Below are the code and all the weights of a small trained network. Each question names an input and a target symbol and asks about switching units off, where a switched-off unit gives its printed mean instead of its output.

import numpy as np


def w(rows, s, z=0):
    codes = np.array(rows[::2]) - 128.0
    scale = np.full(codes.shape[1], s)
    scale[-1] = z or s
    return codes * scale


def f(y):
    return np.maximum(y, 0)


def softmax(a):
    e = np.exp(a - a.max(-1, keepdims=True))
    return e / e.sum(-1, keepdims=True)


def log_softmax(a):
    a = a - a.max(-1, keepdims=True)
    return a - np.log(np.exp(a).sum(-1, keepdims=True))


def net(x, mask):
    ids = ['ΞΠΨαβδεζηθμτ'.index(c) for c in x.split()]
    T = len(ids)
    res = E[ids] + P[:T]
    u = 0
    for l in range(2):
        q, k, v = (res @ M[l].T for M in (Q, K, V))
        z = softmax(np.where(np.tri(T) > 0, q @ k.T / 4**0.5, -1e9)) @ v
        res = res + np.where(mask[u], z, O[l][:, -1]) @ O[l][:, :-1]
        u += 1
        y = f(res @ A[l][:, :-1].T + A[l][:, -1])
        res = res + np.where(mask[u : u + 8], y, B[l][:, -1]) @ B[l][:, :-1]
        u += 8
    return log_softmax(res[-1] @ U[:, :-1].T + U[:, -1])


Q, K, V, O, A, B = {}, {}, {}, {}, {}, {}
E = w([
[83,170,71,164],'Ξ',
[175,133,88,75],'Π',
[133,115,201,78],'Ψ',
[166,155,75,184],'α',
[79,132,123,51],'β',
[200,121,151,110],'δ',
[130,146,73,65],'ε',
[66,130,247,181],'ζ',
[48,171,137,226],'η',
[117,146,132,225],'θ',
[90,128,178,100],'μ',
[181,117,197,158],'τ',
],0.016)
P = w([
[109,29,97,152],'0',
[122,85,98,126],'1',
[146,245,200,118],'2',
[115,75,104,119],'3',
[161,238,193,125],'4',
[114,72,105,117],'5',
[157,248,181,134],'6',
[114,69,105,115],'7',
[156,243,195,125],'8',
[112,71,104,115],'9',
[158,243,191,126],'10',
],0.011)
Q[0] = w([
[123,40,186,101],'L0H1',
[108,254,175,83],'L0H1',
[107,39,166,178],'L0H1',
[218,205,164,182],'L0H1',
],0.0071)
K[0] = w([
[151,73,136,111],'L0H1',
[43,219,152,90],'L0H1',
[32,64,108,184],'L0H1',
[254,216,187,156],'L0H1',
],0.0061)
V[0] = w([
[128,3,90,140],'L0H1',
[147,122,114,92],'L0H1',
[99,114,159,108],'L0H1',
[97,111,65,154],'L0H1',
],0.0038)
O[0] = w([
[66,2,158,145,2],'L0H1',
[132,143,122,155,115],'L0H1',
[142,71,133,133,145],'L0H1',
[136,99,134,130,63],'L0H1',
],0.007,0.0017)
A[0] = w([
[253,171,169,109,68],'L0N1',
[191,209,118,43,56],'L0N2',
[207,57,87,176,215],'L0N3',
[53,86,60,57,134],'L0N4',
[121,184,153,242,253],'L0N5',
[212,51,74,72,141],'L0N6',
[123,207,117,48,31],'L0N7',
[158,210,254,92,1],'L0N8',
],0.0081,0.0048)
B[0] = w([
[19,152,140,123,201],'L0N1',
[70,189,152,151,209],'L0N2',
[142,239,149,208,178],'L0N3',
[136,40,64,83,168],'L0N4',
[91,195,131,88,254],'L0N5',
[246,98,144,165,169],'L0N6',
[134,182,152,225,182],'L0N7',
[151,187,1,169,224],'L0N8',
],0.0083,0.0078)
Q[1] = w([
[25,125,45,80],'L1H1',
[125,226,114,106],'L1H1',
[66,127,255,129],'L1H1',
[148,159,155,33],'L1H1',
],0.015)
K[1] = w([
[52,101,68,120],'L1H1',
[128,63,120,229],'L1H1',
[75,124,236,122],'L1H1',
[164,8,164,110],'L1H1',
],0.016)
V[1] = w([
[119,132,9,207],'L1H1',
[234,59,121,74],'L1H1',
[243,140,56,114],'L1H1',
[197,190,218,214],'L1H1',
],0.011)
O[1] = w([
[166,167,38,28,254],'L1H1',
[198,122,128,255,171],'L1H1',
[240,109,82,125,178],'L1H1',
[209,198,227,58,173],'L1H1',
],0.009,0.0049)
A[1] = w([
[146,52,141,78,160],'L1N1',
[81,129,248,119,164],'L1N2',
[119,204,91,177,128],'L1N3',
[117,180,172,149,98],'L1N4',
[135,161,77,141,126],'L1N5',
[184,126,136,142,59],'L1N6',
[117,104,66,180,1],'L1N7',
[26,112,125,135,90],'L1N8',
],0.012)
B[1] = w([
[96,33,159,244,145],'L1N1',
[145,172,54,231,211],'L1N2',
[121,23,138,122,251],'L1N3',
[160,91,154,176,199],'L1N4',
[144,111,120,89,207],'L1N5',
[31,112,165,76,166],'L1N6',
[56,254,161,112,170],'L1N7',
[185,97,229,9,199],'L1N8',
],0.0085,0.023)
U = w([
[114,46,82,64,157],'Ξ',
[205,12,93,101,124],'Π',
[133,55,128,180,172],'Ψ',
[193,140,91,80,136],'α',
[27,120,107,140,172],'β',
[189,72,202,96,53],'δ',
[136,130,6,144,253],'ε',
[86,146,199,144,56],'ζ',
[97,122,182,71,83],'η',
[94,213,84,122,130],'θ',
[107,1,193,97,88],'μ',
[173,180,104,160,101],'τ',
],0.0087,0.0049)

Each question gives the input, a string of symbols that net reads in full, and the target symbol t.
The units are the heads (4 rows each of Q, K, V and O) and the neurons (one row each of A and B). Each row of codes is followed by its name. A weight is (code - 128) times the scale printed after its matrix; where a second scale follows, it is the last column's (O, A, B and U).
mask holds one flag per unit, layer by layer, with each layer's heads first. A switched-off unit (its flag False) gives its mean, the last column of its rows in O or B, instead of its output. The means were averaged over made-up inputs and are rounded, as every weight is.
A unit's drop is (log p(t) with every unit on - log p(t) with that unit switched off) / (log p(t) with every unit on - log p(t) with every unit switched off).
The circuit of an input: a set's keep is (log p(t) with only the set's units on - log p(t) with every unit switched off) / (log p(t) with every unit on - log p(t) with every unit switched off). Starting from the 12 units with the biggest drops (on a tie, the unit counted first), units are removed one at a time, each time the one whose removal leaves the highest keep (on an exact tie, the one counted first), for as long as the keep stays at least 0.8.
circuit, biggest first: the units of the circuit, biggest drop first
most important unit: the unit with the biggest drop
k most important neurons: the k neurons with the biggest drops, biggest first
k most important neurons of layer l: the k neurons of layer l with the biggest drops, biggest first
input ζ α η α θ Ψ τ Ψ θ η θ, target ζ: 3 most important neurons of layer 1 => [L1N2 L1N8 L1N4]
input Ψ ε τ ε Ψ α Ξ, target Ψ: 2 most important neurons of layer 1 => [L1N3 L1N8]
input ε α δ Π ε, target ε: 3 most important neurons of layer 1 => [L1N8 L1N7 L1N3]
input Π μ θ, target Π: 2 most important neurons => [L1N3 L0N3]
input τ δ θ η β ε θ α α Π α, target τ: 4 most important neurons of layer 0 => [L0N3 L0N8 L0N4 L0N5]
input α ζ τ Ξ τ Ψ η, target α: circuit, biggest first => [L1H1 L0N3 L0N1]
input Ψ Ξ δ, target Ψ: most important unit => L0N5
input ζ Ξ ε μ η β η η, target η: 2 most important neurons => [L1N8 L0N8]
input ε Π Ψ Ψ δ, target ε: 2 most important neurons => [L0N8 L0N4]
input η Ψ α β τ Π τ μ ε, target η: 3 most important neurons of layer 0 => [L0N7 L0N2 L0N6]
input β Ξ δ Ψ Π δ Ξ, target β: 2 most important neurons of layer 0 => [L0N5 L0N4]
input θ Ξ ζ Π δ Π α, target θ: circuit, biggest first => [L1H1 L1N8]
input Ξ α Ξ Π, target Π: 2 most important neurons => [L0N6 L0N3]
input ε ζ α δ θ θ θ θ α ε, target ε: circuit, biggest first => [L1H1 L0N4]
input Π ε η Π η μ, target μ: 2 most important neurons of layer 0 => [L0N8 L0N7]
input β δ ε Ψ ε, target β: most important neuron => [L1N7]
input Ξ β μ β Π, target Ξ: circuit, biggest first => [L1H1 L1N2]
input Ψ Ξ Ψ θ, target θ: 2 most important neurons => [L1N2 L0N8]
input Π Ξ τ β μ δ ζ Ψ, target Ψ: 3 most important neurons => [L0N8 L1N8 L0N7]
input θ α Π, target θ: 2 most important neurons => [L0N3 L1N2]
input Π α Ψ β θ Π β β Ψ Ξ ε, target Π: most important unit => L1N3
input ε α θ ε μ Ψ ε β Π μ, target μ: 2 most important neurons of layer 0 => [L0N8 L0N5]
input τ Ψ δ, target τ: 3 most important neurons => [L0N3 L1N2 L1N8]
input Ψ μ θ, target Ψ: 2 most important neurons of layer 1 => [L1N3 L1N8]
input α δ μ θ, target θ: 3 most important neurons => [L0N8 L1N2 L1N3]
input Ξ β ζ ε Π ε δ β δ ε δ, target Ξ: 2 most important neurons of layer 1 => [L1N3 L1N2]
input α Ξ η ε δ, target α: circuit, biggest first => [L1H1]
